Below is a small trained network, with its code and all its weights. Each question gives an input and a target symbol and asks what happens when units are switched off, that is, made to give their printed mean instead of their output.

import numpy as np


def w(rows, s, z=0):
    codes = np.array(rows[::2]) - 128.0
    scale = np.full(codes.shape[1], s)
    scale[-1] = z or s
    return codes * scale


def f(y):
    return np.maximum(y, 0)


def softmax(a):
    e = np.exp(a - a.max(-1, keepdims=True))
    return e / e.sum(-1, keepdims=True)


def log_softmax(a):
    a = a - a.max(-1, keepdims=True)
    return a - np.log(np.exp(a).sum(-1, keepdims=True))


def net(x, mask):
    ids = ['ΓΛηθπστφω'.index(c) for c in x.split()]
    T = len(ids)
    res = E[ids] + P[:T]
    u = 0
    for l in range(2):
        r = res
        for j in range(3):
            rows = slice(3 * j, 3 * j + 3)
            q, k, v = (r @ M[l][rows].T for M in (Q, K, V))
            z = softmax(np.where(np.tri(T) > 0, q @ k.T / 3**0.5, -1e9)) @ v
            o = O[l][rows]
            res = res + np.where(mask[u + j], z, o[:, -1]) @ o[:, :-1]
        u += 3
        y = f(res @ A[l][:, :-1].T + A[l][:, -1])
        res = res + np.where(mask[u : u + 4], y, B[l][:, -1]) @ B[l][:, :-1]
        u += 4
    return log_softmax(res[-1] @ U[:, :-1].T + U[:, -1])


Q, K, V, O, A, B = {}, {}, {}, {}, {}, {}
E = w([
[104,156,84,179,128,126,171,187],'Γ',
[133,127,134,46,115,131,98,248],'Λ',
[77,209,185,165,142,156,167,147],'η',
[118,143,88,137,107,83,165,99],'θ',
[112,151,208,142,191,120,187,102],'π',
[154,84,100,141,85,98,187,123],'σ',
[131,100,205,186,118,168,138,89],'τ',
[104,91,161,133,175,35,42,166],'φ',
[115,100,195,88,91,117,123,62],'ω',
],0.015)
P = w([
[255,202,60,108,191,170,54,101],'0',
[204,155,141,98,174,156,148,150],'1',
[175,142,144,116,164,145,159,155],'2',
[147,123,140,123,148,140,165,152],'3',
[111,114,156,133,150,136,170,150],'4',
[95,93,149,133,136,128,164,134],'5',
[83,82,151,143,119,119,162,130],'6',
[68,78,158,158,104,108,163,132],'7',
[83,95,170,192,58,70,138,119],'8',
[67,105,180,203,53,54,133,113],'9',
[58,91,198,211,58,51,141,120],'10',
],0.01)
Q[0] = w([
[163,139,224,102,192,178,117,117],'0.h0',
[90,141,250,179,126,108,157,98],'0.h0',
[222,174,37,130,143,174,164,105],'0.h0',
[109,110,9,64,97,123,136,172],'0.h1',
[126,129,114,49,188,203,94,95],'0.h1',
[121,132,166,212,136,172,194,77],'0.h1',
[92,149,117,197,44,139,231,85],'0.h2',
[140,149,207,140,159,71,138,155],'0.h2',
[101,107,74,142,167,83,70,125],'0.h2',
],0.014)
K[0] = w([
[153,97,167,171,49,78,73,98],'0.h0',
[63,52,141,180,97,77,163,91],'0.h0',
[227,177,56,156,180,168,97,52],'0.h0',
[203,245,74,45,202,174,130,216],'0.h1',
[195,168,169,172,77,146,87,157],'0.h1',
[121,119,119,208,121,98,219,55],'0.h1',
[64,134,143,151,67,196,212,63],'0.h2',
[126,19,132,164,162,58,202,139],'0.h2',
[133,158,134,151,226,124,60,140],'0.h2',
],0.012)
V[0] = w([
[81,201,83,204,70,168,107,201],'0.h0',
[213,41,62,100,144,116,87,164],'0.h0',
[103,42,162,142,75,100,174,189],'0.h0',
[125,137,131,161,254,120,141,172],'0.h1',
[166,138,106,134,129,147,172,88],'0.h1',
[169,75,161,153,106,226,97,151],'0.h1',
[110,165,122,159,75,143,137,102],'0.h2',
[158,123,93,148,106,134,225,153],'0.h2',
[173,214,124,70,144,173,129,120],'0.h2',
],0.0088)
O[0] = w([
[25,7,34,168,146,188,84,133,33],'0.h0',
[185,108,99,118,241,36,128,93,49],'0.h0',
[24,108,168,69,172,106,177,101,255],'0.h0',
[177,96,173,220,100,85,86,202,144],'0.h1',
[142,192,90,140,113,103,178,135,157],'0.h1',
[107,144,164,226,206,129,155,1,158],'0.h1',
[122,149,58,115,143,152,157,102,124],'0.h2',
[103,122,133,154,103,170,240,127,252],'0.h2',
[115,112,143,138,89,232,69,86,19],'0.h2',
],0.0072,0.0029)
A[0] = w([
[131,81,53,66,140,160,79,102,12],'0.n0',
[62,194,41,217,217,110,104,242,134],'0.n1',
[193,97,62,2,85,128,138,180,135],'0.n2',
[108,89,72,98,95,169,222,139,132],'0.n3',
],0.0048,0.011)
B[0] = w([
[86,182,183,89,114,38,2,107,128],'0.n0',
[213,87,150,48,99,78,193,43,203],'0.n1',
[87,220,142,137,144,215,106,179,176],'0.n2',
[106,142,56,133,94,127,175,138,255],'0.n3',
],0.0071,0.0042)
Q[1] = w([
[129,69,178,57,120,126,70,83],'1.h0',
[163,128,65,113,107,85,115,167],'1.h0',
[82,132,160,50,96,86,149,206],'1.h0',
[224,179,60,177,108,119,150,76],'1.h1',
[206,72,55,120,145,84,54,126],'1.h1',
[98,151,254,206,164,140,113,13],'1.h1',
[98,102,74,30,113,124,91,230],'1.h2',
[52,157,181,142,187,120,110,185],'1.h2',
[42,99,238,112,109,144,187,133],'1.h2',
],0.0096)
K[1] = w([
[122,119,146,69,118,106,123,15],'1.h0',
[208,87,77,85,179,114,107,178],'1.h0',
[59,78,158,46,124,109,158,172],'1.h0',
[223,179,173,142,213,157,64,53],'1.h1',
[198,167,24,118,127,178,131,151],'1.h1',
[72,165,119,82,59,82,78,77],'1.h1',
[91,160,128,145,202,156,152,254],'1.h2',
[15,68,140,170,93,77,90,167],'1.h2',
[74,73,209,114,74,95,174,104],'1.h2',
],0.0088)
V[1] = w([
[126,129,147,232,140,205,158,144],'1.h0',
[130,199,191,38,203,254,62,45],'1.h0',
[150,114,97,147,133,124,155,69],'1.h0',
[62,145,130,227,184,239,105,69],'1.h1',
[78,216,129,196,164,130,106,188],'1.h1',
[176,143,140,142,73,198,219,100],'1.h1',
[92,96,77,251,159,89,205,166],'1.h2',
[93,142,72,42,92,157,153,253],'1.h2',
[169,205,110,48,157,147,229,110],'1.h2',
],0.0071)
O[1] = w([
[154,155,106,102,43,99,136,60,149],'1.h0',
[92,81,74,143,89,71,254,170,84],'1.h0',
[100,104,96,135,114,127,74,104,125],'1.h0',
[26,211,84,147,160,105,111,175,100],'1.h1',
[124,218,174,205,115,105,192,165,116],'1.h1',
[77,89,114,131,89,75,12,133,253],'1.h1',
[200,157,95,240,222,142,86,136,107],'1.h2',
[252,151,32,100,39,114,159,150,37],'1.h2',
[140,244,88,74,131,73,59,31,239],'1.h2',
],0.0072,0.0066)
A[1] = w([
[145,209,153,254,120,130,163,126,174],'1.n0',
[159,114,174,92,181,59,98,165,45],'1.n1',
[192,186,78,64,116,138,105,221,206],'1.n2',
[153,93,123,109,110,197,141,188,4],'1.n3',
],0.0095,0.0035)
B[1] = w([
[165,138,95,156,147,144,103,198,252],'1.n0',
[147,195,53,130,99,156,156,90,194],'1.n1',
[61,99,117,3,179,122,133,181,177],'1.n2',
[116,201,76,116,147,115,97,111,152],'1.n3',
],0.011)
U = w([
[166,24,87,155,122,131,51,109,254],'Γ',
[148,86,50,174,123,38,191,142,72],'Λ',
[103,155,43,156,36,254,131,116,73],'η',
[110,129,121,50,189,161,105,192,26],'θ',
[203,129,212,124,78,68,66,225,84],'π',
[198,227,41,136,180,58,116,62,50],'σ',
[48,132,170,167,214,120,97,158,135],'τ',
[151,95,172,131,174,222,141,131,235],'φ',
[79,157,176,103,90,157,130,70,206],'ω',
],0.0067,0.0042)

Each question gives the input, a string of symbols that net reads in full, and the target symbol t.
The units are the heads (3 rows each of Q, K, V and O) and the neurons (one row each of A and B). Each row of codes is followed by its name. A weight is (code - 128) times the scale printed after its matrix; where a second scale follows, it is the last column's (O, A, B and U).
mask holds one flag per unit, layer by layer, with each layer's heads first. A switched-off unit (its flag False) gives its mean, the last column of its rows in O or B, instead of its output. The means were averaged over made-up inputs and are rounded, as every weight is.
A unit's drop is (log p(t) with every unit on - log p(t) with that unit switched off) / (log p(t) with every unit on - log p(t) with every unit switched off).
The circuit of an input: a set's keep is (log p(t) with only the set's units on - log p(t) with every unit switched off) / (log p(t) with every unit on - log p(t) with every unit switched off). Starting from the 12 units with the biggest drops (on a tie, the unit counted first), units are removed one at a time, each time the one whose removal leaves the highest keep (on an exact tie, the one counted first), for as long as the keep stays at least 0.8.
circuit, biggest first: the units of the circuit, biggest drop first
k most important neurons: the k neurons with the biggest drops, biggest first
k most important neurons of layer l: the k neurons of layer l with the biggest drops, biggest first
which heads matter: for each layer, one digit per head in row order, 1 if its drop is at least 0.15 and else 0, layers parted by /
input φ τ σ τ π σ σ τ Λ, target θ: which heads matter	010 / 101
input Γ ω θ θ, target Γ: circuit, biggest first	0.h0, 0.n1, 1.h1
input τ τ θ σ φ Λ σ θ Λ η, target θ: most important neuron of layer 0	0.n3
input ω Λ σ Λ Γ η η, target η: which heads matter	100 / 000
input Γ Γ σ Λ σ, target Γ: circuit, biggest first	0.h0, 0.n1, 1.h1
input τ τ Γ, target τ: circuit, biggest first	1.h2, 0.h1, 1.h1
input θ θ η τ Γ σ η, target σ: circuit, biggest first	1.h2, 0.h2
input τ ω Λ τ θ σ η, target σ: circuit, biggest first	1.h2, 0.h0, 0.h2
input Γ π π, target π: circuit, biggest first	0.h1, 0.h0
input π φ θ φ Γ σ Λ σ π, target σ: which heads matter	101 / 001
input Γ ω σ σ σ, target ω: circuit, biggest first	0.h2, 1.h2, 1.n0, 0.h0
input ω Λ σ π, target σ: which heads matter	100 / 001
input Γ ω η η ω τ σ σ, target ω: circuit, biggest first	0.h0, 1.n0, 1.h2
input φ φ π, target φ: which heads matter	001 / 011
input η σ Γ, target η: circuit, biggest first	0.h0
input ω τ σ ω τ, target ω: circuit, biggest first	0.h0, 1.h2, 1.n0
input Γ σ η σ Λ σ π φ τ, target φ: circuit, biggest first	1.h1, 0.h2, 1.h2
input θ τ Λ τ σ ω σ η, target ω: which heads matter	100 / 001
input η Λ π η, target π: circuit, biggest first	0.h1, 1.h1, 1.n0
input Λ θ θ σ, target Λ: circuit, biggest first	0.h0, 0.h2, 1.h0
input φ σ σ, target φ: which heads matter	101 / 011
input Λ σ Λ ω π, target ω: circuit, biggest first	1.h2, 0.h0, 1.n0
input τ τ σ π σ, target τ: 2 most important neurons	1.n1, 0.n3
input Λ τ ω π Γ Γ θ Γ, target Γ: 3 most important neurons	0.n1, 1.n1, 0.n2
input σ Γ Γ Λ σ θ σ Γ φ ω Λ, target Γ: which heads matter	111 / 011
input φ π η, target φ: circuit, biggest first	1.h1, 0.h0, 0.h2
input π π θ, target π: which heads matter	110 / 000
input η φ σ ω τ Λ π θ, target τ: 2 most important neurons	1.n1, 0.n1
input π τ ω τ, target ω: which heads matter	100 / 001
input σ τ Λ η η Λ ω η φ, target σ: 2 most important neurons of layer 1	1.n1, 1.n2
